Below are the code and all the weights of a small trained network. Each question names an input and a target symbol and asks about switching units off, where a switched-off unit gives its printed mean instead of its output.

import numpy as np


def w(rows, s, z=0):
    codes = np.array(rows[::2]) - 128.0
    scale = np.full(codes.shape[1], s)
    scale[-1] = z or s
    return codes * scale


def f(y):
    return y / 2 * (1 + np.tanh(0.7978845608 * (y + 0.044715 * y**3)))


def softmax(a):
    e = np.exp(a - a.max(-1, keepdims=True))
    return e / e.sum(-1, keepdims=True)


def log_softmax(a):
    a = a - a.max(-1, keepdims=True)
    return a - np.log(np.exp(a).sum(-1, keepdims=True))


def net(x, mask):
    ids = ['αβδζηθξπτ'.index(c) for c in x.split()]
    T = len(ids)
    res = E[ids] + P[:T]
    r = res
    for j in range(3):
        rows = slice(2 * j, 2 * j + 2)
        q, k, v = (r @ M[0][rows].T for M in (Q, K, V))
        z = softmax(np.where(np.tri(T) > 0, q @ k.T / 2**0.5, -1e9)) @ v
        o = O[0][rows]
        res = res + np.where(mask[j], z, o[:, -1]) @ o[:, :-1]
    y = f(res @ A[0][:, :-1].T + A[0][:, -1])
    res = res + np.where(mask[3:27], y, B[0][:, -1]) @ B[0][:, :-1]
    return log_softmax(res[-1] @ U[:, :-1].T + U[:, -1])


Q, K, V, O, A, B = {}, {}, {}, {}, {}, {}
E = w([
[80,40,154,55,73,99,110,167],'α',
[247,180,120,89,126,36,58,162],'β',
[190,160,47,83,78,55,129,177],'δ',
[117,187,194,13,110,90,112,203],'ζ',
[73,147,212,204,153,99,167,126],'η',
[154,93,93,122,96,189,169,217],'θ',
[133,5,35,81,170,123,177,66],'ξ',
[146,53,132,113,190,163,129,55],'π',
[105,109,174,34,170,115,135,139],'τ',
],0.019)
P = w([
[111,94,130,152,165,159,9,232],'0',
[195,90,127,121,195,56,88,187],'1',
[157,105,124,105,163,86,126,161],'2',
[148,115,133,103,147,99,141,147],'3',
[141,115,144,106,134,107,137,133],'4',
[138,124,150,103,127,117,147,126],'5',
[140,123,156,110,119,123,142,112],'6',
[136,123,157,111,117,128,144,103],'7',
[135,126,168,112,110,131,146,99],'8',
[135,119,166,116,107,131,144,92],'9',
[144,119,174,121,105,133,139,87],'10',
[145,113,175,124,101,136,134,80],'11',
[146,112,173,128,100,137,130,69],'12',
[155,113,176,127,93,130,126,72],'13',
],0.013)
Q[0] = w([
[93,65,184,63,208,23,192,109],'head 0',
[169,16,189,108,175,163,198,146],'head 0',
[37,165,72,117,146,90,126,103],'head 1',
[146,104,203,62,138,42,117,30],'head 1',
[112,79,144,163,150,110,112,197],'head 2',
[141,130,152,95,33,12,194,3],'head 2',
],0.0056)
K[0] = w([
[76,102,198,57,181,139,93,27],'head 0',
[124,1,205,144,201,201,230,183],'head 0',
[185,69,216,111,179,145,121,115],'head 1',
[41,167,116,221,198,72,150,156],'head 1',
[126,123,130,121,118,184,149,70],'head 2',
[115,88,153,229,149,116,144,157],'head 2',
],0.0061)
V[0] = w([
[206,154,101,100,72,138,87,157],'head 0',
[151,134,97,128,100,196,197,175],'head 0',
[168,154,89,11,141,169,76,161],'head 1',
[93,152,135,107,157,99,116,120],'head 1',
[159,149,100,141,136,114,135,154],'head 2',
[95,231,139,182,110,110,206,88],'head 2',
],0.011)
O[0] = w([
[127,82,168,98,109,194,225,100,89],'head 0',
[118,70,71,90,111,115,192,107,70],'head 0',
[196,163,147,183,207,98,33,201,49],'head 1',
[142,112,157,166,158,147,96,2,157],'head 1',
[102,127,108,116,167,74,98,91,126],'head 2',
[92,138,111,111,56,139,202,105,2],'head 2',
],0.01,0.0081)
A[0] = w([
[104,109,127,136,116,93,73,105,108],'neuron 0',
[58,117,90,149,113,92,133,171,80],'neuron 1',
[124,90,150,113,142,87,158,143,65],'neuron 2',
[67,168,99,140,51,194,186,88,2],'neuron 3',
[120,126,142,193,169,132,66,127,176],'neuron 4',
[115,183,114,68,71,117,58,177,93],'neuron 5',
[111,126,120,73,167,154,145,152,91],'neuron 6',
[99,103,126,118,113,123,104,134,149],'neuron 7',
[93,51,142,80,79,146,203,137,224],'neuron 8',
[163,139,77,88,134,78,157,112,49],'neuron 9',
[138,151,123,66,112,117,148,28,194],'neuron 10',
[145,163,93,178,128,188,117,88,172],'neuron 11',
[136,130,116,149,154,102,72,179,72],'neuron 12',
[84,140,108,77,68,234,165,90,16],'neuron 13',
[140,84,8,108,126,90,143,160,173],'neuron 14',
[145,168,104,146,80,127,131,148,218],'neuron 15',
[122,129,127,237,135,110,121,150,60],'neuron 16',
[165,96,83,107,111,134,187,137,137],'neuron 17',
[148,136,96,116,135,113,137,178,11],'neuron 18',
[163,100,85,150,165,174,80,136,61],'neuron 19',
[134,179,175,125,138,89,117,148,53],'neuron 20',
[163,160,141,110,130,72,160,142,169],'neuron 21',
[68,136,138,119,87,104,169,60,211],'neuron 22',
[73,64,44,128,43,215,115,112,67],'neuron 23',
],0.013,0.0049)
B[0] = w([
[156,112,163,115,145,177,135,119,165],'neuron 0',
[144,145,154,254,158,139,127,139,133],'neuron 1',
[130,148,104,115,128,123,111,123,142],'neuron 2',
[98,91,100,101,131,224,30,129,195],'neuron 3',
[122,112,108,134,126,141,185,160,230],'neuron 4',
[132,134,77,160,93,133,162,77,154],'neuron 5',
[122,158,92,92,117,101,129,116,142],'neuron 6',
[124,165,150,134,181,141,160,120,146],'neuron 7',
[163,195,88,179,151,196,104,111,232],'neuron 8',
[120,145,118,150,88,74,116,149,139],'neuron 9',
[113,105,70,168,136,119,100,179,239],'neuron 10',
[163,163,128,106,128,131,192,154,130],'neuron 11',
[174,199,138,134,109,129,168,121,227],'neuron 12',
[86,128,242,160,132,77,173,114,199],'neuron 13',
[111,204,183,146,157,124,99,88,169],'neuron 14',
[103,118,128,95,210,71,207,174,133],'neuron 15',
[55,143,81,96,100,125,75,183,173],'neuron 16',
[102,113,172,115,126,107,115,114,157],'neuron 17',
[88,74,90,144,137,166,133,112,154],'neuron 18',
[101,94,118,111,87,88,137,56,202],'neuron 19',
[80,115,121,113,126,135,107,85,174],'neuron 20',
[80,77,137,152,82,170,146,164,158],'neuron 21',
[207,136,126,80,141,76,161,144,253],'neuron 22',
[124,118,117,106,122,80,155,159,172],'neuron 23',
],0.0089,0.018)
U = w([
[182,170,233,172,174,169,82,94,108],'α',
[137,92,119,126,101,93,37,163,79],'β',
[145,134,254,105,140,38,219,122,254],'δ',
[71,124,109,91,89,138,117,81,85],'ζ',
[69,126,128,166,183,164,75,176,156],'η',
[163,163,23,139,146,110,190,154,184],'θ',
[104,123,115,165,133,100,63,90,2],'ξ',
[85,68,96,148,162,157,151,98,87],'π',
[130,127,124,45,177,135,73,176,50],'τ',
],0.0078,0.0033)

Each question gives the input, a string of symbols that net reads in full, and the target symbol t.
The units are the heads (2 rows each of Q, K, V and O) and the neurons (one row each of A and B). Each row of codes is followed by its name. A weight is (code - 128) times the scale printed after its matrix; where a second scale follows, it is the last column's (O, A, B and U).
mask holds one flag per unit, heads first, then neurons. A switched-off unit (its flag False) gives its mean, the last column of its rows in O or B, instead of its output. The means were averaged over made-up inputs and are rounded, as every weight is.
A unit's drop is (log p(t) with every unit on - log p(t) with that unit switched off) / (log p(t) with every unit on - log p(t) with every unit switched off).
k most important neurons: the k neurons with the biggest drops, biggest first
heads that matter: for each layer, one digit per head in row order, 1 if its drop is at least 0.15 and else 0, layers parted by /
drop of u: that unit's drop, to one decimal
input β η β τ η β η π α τ δ δ, target δ: most important neuron : (neuron 13)
input δ θ δ α π ξ π ξ β η π ξ η β, target δ: 2 most important neurons : (neuron 13; neuron 17)
input ζ τ δ β β, target δ: heads that matter : 110
input α β θ θ α θ η ζ ξ β τ η π, target θ: 2 most important neurons : (neuron 10; neuron 8)
input α β β η ζ θ δ ξ π η α β δ, target δ: 3 most important neurons : (neuron 17; neuron 15; neuron 13)
input β η θ η β α, target θ: heads that matter : 110
input α π α ξ π, target δ: heads that matter : 000
input θ π τ η θ α τ ζ, target ζ: 4 most important neurons : (neuron 5; neuron 22; neuron 13; neuron 20)
input π π η, target η: heads that matter : 101
input τ η δ ξ, target ξ: heads that matter : 000
input τ β θ π θ, target δ: heads that matter : 111
input η ξ η η ζ, target θ: 3 most important neurons : (neuron 5; neuron 8; neuron 22)
input θ π τ ξ η η θ δ ζ, target θ: 2 most important neurons : (neuron 5; neuron 10)
input θ θ β ζ θ β α, target δ: 3 most important neurons : (neuron 8; neuron 3; neuron 10)
input α θ τ η θ θ θ β, target β: 3 most important neurons : (neuron 12; neuron 4; neuron 13)
input η β θ η β β, target α: heads that matter : 110
input ξ η α δ β θ τ τ η τ η η θ, target δ: heads that matter : 100
input ζ ξ π β θ τ, target θ: 2 most important neurons : (neuron 4; neuron 12)
input θ θ ξ α ξ η, target η: heads that matter : 010
input η η θ τ, target θ: 2 most important neurons : (neuron 8; neuron 10)
input δ η ξ η π, target θ: 2 most important neurons : (neuron 10; neuron 3)
input θ π β τ δ θ ζ α, target θ: drop of neuron 5 : 0.9
input ζ τ η β ξ ξ ξ, target ξ: drop of head 0 : 0.2
input α θ τ θ θ δ ζ τ η η π θ, target α: drop of neuron 14 : 0.7
